Here is a tiny trained network, its code and every weight. The questions are about switching its units off for an input and a target symbol, where a switched-off unit gives its printed mean instead of its output.

import numpy as np


def w(rows, s, z=0):
    codes = np.array(rows[::2]) - 128.0
    scale = np.full(codes.shape[1], s)
    scale[-1] = z or s
    return codes * scale


def f(y):
    return y / 2 * (1 + np.tanh(0.7978845608 * (y + 0.044715 * y**3)))


def softmax(a):
    e = np.exp(a - a.max(-1, keepdims=True))
    return e / e.sum(-1, keepdims=True)


def log_softmax(a):
    a = a - a.max(-1, keepdims=True)
    return a - np.log(np.exp(a).sum(-1, keepdims=True))


def net(x, mask):
    ids = ['ΔΠγεζηθλστφψω'.index(c) for c in x.split()]
    T = len(ids)
    res = E[ids] + P[:T]
    u = 0
    for l in range(2):
        q, k, v = (res @ M[l].T for M in (Q, K, V))
        z = softmax(np.where(np.tri(T) > 0, q @ k.T / 4**0.5, -1e9)) @ v
        res = res + np.where(mask[u], z, O[l][:, -1]) @ O[l][:, :-1]
        u += 1
        y = f(res @ A[l][:, :-1].T + A[l][:, -1])
        res = res + np.where(mask[u : u + 8], y, B[l][:, -1]) @ B[l][:, :-1]
        u += 8
    return log_softmax(res[-1] @ U[:, :-1].T + U[:, -1])


Q, K, V, O, A, B = {}, {}, {}, {}, {}, {}
E = w([
[148,58,132],'Δ',
[117,24,92],'Π',
[48,129,96],'γ',
[116,139,155],'ε',
[102,88,144],'ζ',
[126,60,109],'η',
[84,103,104],'θ',
[151,7,131],'λ',
[88,39,67],'σ',
[203,22,189],'τ',
[168,117,180],'φ',
[201,94,200],'ψ',
[101,100,144],'ω',
],0.012)
P = w([
[112,162,141],'0',
[248,107,31],'1',
[175,30,89],'2',
[224,145,64],'3',
[110,75,151],'4',
[241,154,77],'5',
[155,41,175],'6',
[195,190,57],'7',
[123,18,143],'8',
[240,188,98],'9',
[63,86,130],'10',
],0.014)
Q[0] = w([
[146,152,109],'0.h0',
[79,193,195],'0.h0',
[115,3,138],'0.h0',
[64,94,204],'0.h0',
],0.0059)
K[0] = w([
[157,164,114],'0.h0',
[140,126,14],'0.h0',
[27,25,255],'0.h0',
[62,43,105],'0.h0',
],0.0045)
V[0] = w([
[139,250,100],'0.h0',
[140,168,121],'0.h0',
[82,117,101],'0.h0',
[45,184,158],'0.h0',
],0.016)
O[0] = w([
[6,117,15,6],'0.h0',
[88,111,86,95],'0.h0',
[152,217,155,99],'0.h0',
[26,197,151,1],'0.h0',
],0.013)
A[0] = w([
[196,113,185,232],'0.n0',
[203,147,2,251],'0.n1',
[178,200,130,86],'0.n2',
[127,168,94,53],'0.n3',
[118,12,101,98],'0.n4',
[95,235,149,153],'0.n5',
[165,185,67,62],'0.n6',
[201,209,102,181],'0.n7',
],0.0091,0.0017)
B[0] = w([
[102,127,78,253],'0.n0',
[255,209,195,170],'0.n1',
[159,148,190,148],'0.n2',
[107,126,150,126],'0.n3',
[26,154,119,167],'0.n4',
[149,145,181,130],'0.n5',
[107,59,91,131],'0.n6',
[126,177,150,166],'0.n7',
],0.016,0.04)
Q[1] = w([
[160,180,53],'1.h0',
[128,116,148],'1.h0',
[141,7,183],'1.h0',
[125,112,151],'1.h0',
],0.013)
K[1] = w([
[80,91,246],'1.h0',
[141,124,129],'1.h0',
[195,78,58],'1.h0',
[143,130,114],'1.h0',
],0.011)
V[1] = w([
[198,23,252],'1.h0',
[113,165,133],'1.h0',
[170,26,114],'1.h0',
[115,124,51],'1.h0',
],0.015)
O[1] = w([
[27,173,253,255],'1.h0',
[147,98,138,142],'1.h0',
[64,214,119,89],'1.h0',
[144,156,53,35],'1.h0',
],0.015,0.013)
A[1] = w([
[112,105,46,208],'1.n0',
[168,100,65,98],'1.n1',
[139,244,53,2],'1.n2',
[149,178,66,30],'1.n3',
[232,132,86,255],'1.n4',
[62,199,115,95],'1.n5',
[212,254,88,201],'1.n6',
[113,245,195,181],'1.n7',
],0.0085,0.0035)
B[1] = w([
[42,95,216,133],'1.n0',
[174,54,165,159],'1.n1',
[161,232,152,157],'1.n2',
[222,146,107,143],'1.n3',
[49,185,114,210],'1.n4',
[113,175,247,160],'1.n5',
[48,45,175,208],'1.n6',
[177,94,2,253],'1.n7',
],0.013,0.047)
U = w([
[76,124,50,215],'Δ',
[175,130,76,187],'Π',
[145,97,115,1],'γ',
[62,82,114,43],'ε',
[143,147,175,19],'ζ',
[112,96,58,229],'η',
[148,118,130,154],'θ',
[182,176,110,87],'λ',
[192,141,138,32],'σ',
[67,189,99,122],'τ',
[5,97,75,233],'φ',
[28,141,153,192],'ψ',
[119,116,157,81],'ω',
],0.011,0.0031)

Each question gives the input, a string of symbols that net reads in full, and the target symbol t.
The units are the heads (4 rows each of Q, K, V and O) and the neurons (one row each of A and B). Each row of codes is followed by its name. A weight is (code - 128) times the scale printed after its matrix; where a second scale follows, it is the last column's (O, A, B and U).
mask holds one flag per unit, layer by layer, with each layer's heads first. A switched-off unit (its flag False) gives its mean, the last column of its rows in O or B, instead of its output. The means were averaged over made-up inputs and are rounded, as every weight is.
A unit's drop is (log p(t) with every unit on - log p(t) with that unit switched off) / (log p(t) with every unit on - log p(t) with every unit switched off).
The circuit of an input: a set's keep is (log p(t) with only the set's units on - log p(t) with every unit switched off) / (log p(t) with every unit on - log p(t) with every unit switched off). Starting from the 12 units with the biggest drops (on a tie, the unit counted first), units are removed one at a time, each time the one whose removal leaves the highest keep (on an exact tie, the one counted first), for as long as the keep stays at least 0.8.
units of the circuit, in order: the units of the circuit, biggest drop first
top k neurons: the k neurons with the biggest drops, biggest first
k most important neurons of layer l: the k neurons of layer l with the biggest drops, biggest first
input Π ψ φ φ ψ ω τ Π ε θ, target η: top 4 neurons	[0.n0, 0.n4, 1.n7, 0.n1]
input ψ Π ψ ω, target τ: 3 most important neurons of layer 1	[1.n6, 1.n2, 1.n4]
input ψ Π τ, target ψ: units of the circuit, in order	[1.n7]
input ψ ψ Π, target ψ: top 2 neurons	[1.n7, 0.n4]
input φ ζ ψ η, target ψ: units of the circuit, in order	[0.h0, 1.n7]
input ψ η σ, target ψ: top 2 neurons	[1.n7, 0.n2]
input η ψ σ ψ ψ τ η φ Δ Π, target φ: units of the circuit, in order	[1.n6, 0.n1, 0.n4, 1.h0]
input γ Δ Π Δ Δ η φ φ φ φ, target γ: units of the circuit, in order	[0.n0, 0.n5, 0.h0, 1.h0]
input ψ ω σ σ ψ γ, target τ: 4 most important neurons of layer 1	[1.n6, 1.n2, 1.n4, 1.n3]
input ψ ψ ω ω Π λ τ φ, target τ: top 3 neurons	[1.n6, 1.n2, 0.n1]
input η Π ζ η ε Π, target φ: top 4 neurons	[0.n1, 1.n6, 0.n0, 0.n2]
input Δ γ λ Δ λ γ ζ ψ ω η, target Δ: units of the circuit, in order	[0.h0, 1.n6, 1.n7, 1.h0]
input φ Δ Π ψ τ τ σ, target τ: top 2 neurons	[0.n0, 0.n1]
input λ Δ γ Δ ζ φ φ φ, target Π: top 4 neurons	[1.n7, 0.n4, 1.n4, 0.n1]
input τ ψ Δ ω τ ψ ψ φ, target λ: units of the circuit, in order	[1.h0, 0.n4, 0.n1]
input Π η ψ ψ, target η: top 2 neurons	[0.n4, 0.n0]
input ψ ψ ζ, target ψ: units of the circuit, in order	[1.n7]
input ψ τ λ Π, target τ: 4 most important neurons of layer 0	[0.n4, 0.n1, 0.n7, 0.n0]
input φ γ ω τ ψ θ, target ψ: 4 most important neurons of layer 1	[1.n6, 1.n7, 1.n4, 1.n2]
input γ ε ω ψ γ ψ ε ψ ψ ψ, target γ: 4 most important neurons of layer 0	[0.n0, 0.n5, 0.n4, 0.n2]
input ψ τ η η, target τ: 2 most important neurons of layer 0	[0.n0, 0.n4]
input σ Δ ε, target σ: top 2 neurons	[0.n0, 1.n6]
input θ Π ω φ λ θ Δ ζ ψ φ, target ω: 3 most important neurons of layer 1	[1.n7, 1.n4, 1.n1]
input λ Π η γ η φ φ τ Π φ, target Π: 3 most important neurons of layer 1	[1.n7, 1.n4, 1.n5]
input ψ ψ γ, target ψ: top 4 neurons	[1.n7, 0.n2, 0.n1, 0.n7]
input η ψ φ γ ψ φ φ φ ψ, target φ: units of the circuit, in order	[0.n1]
input σ η Π, target σ: 3 most important neurons of layer 1	[1.n6, 1.n7, 1.n4]
input φ ψ η ζ ψ ε Π Π θ Δ, target ψ: 3 most important neurons of layer 1	[1.n6, 1.n4, 1.n7]
input φ ψ τ ψ, target ψ: top 4 neurons	[1.n6, 0.n0, 1.n7, 1.n4]
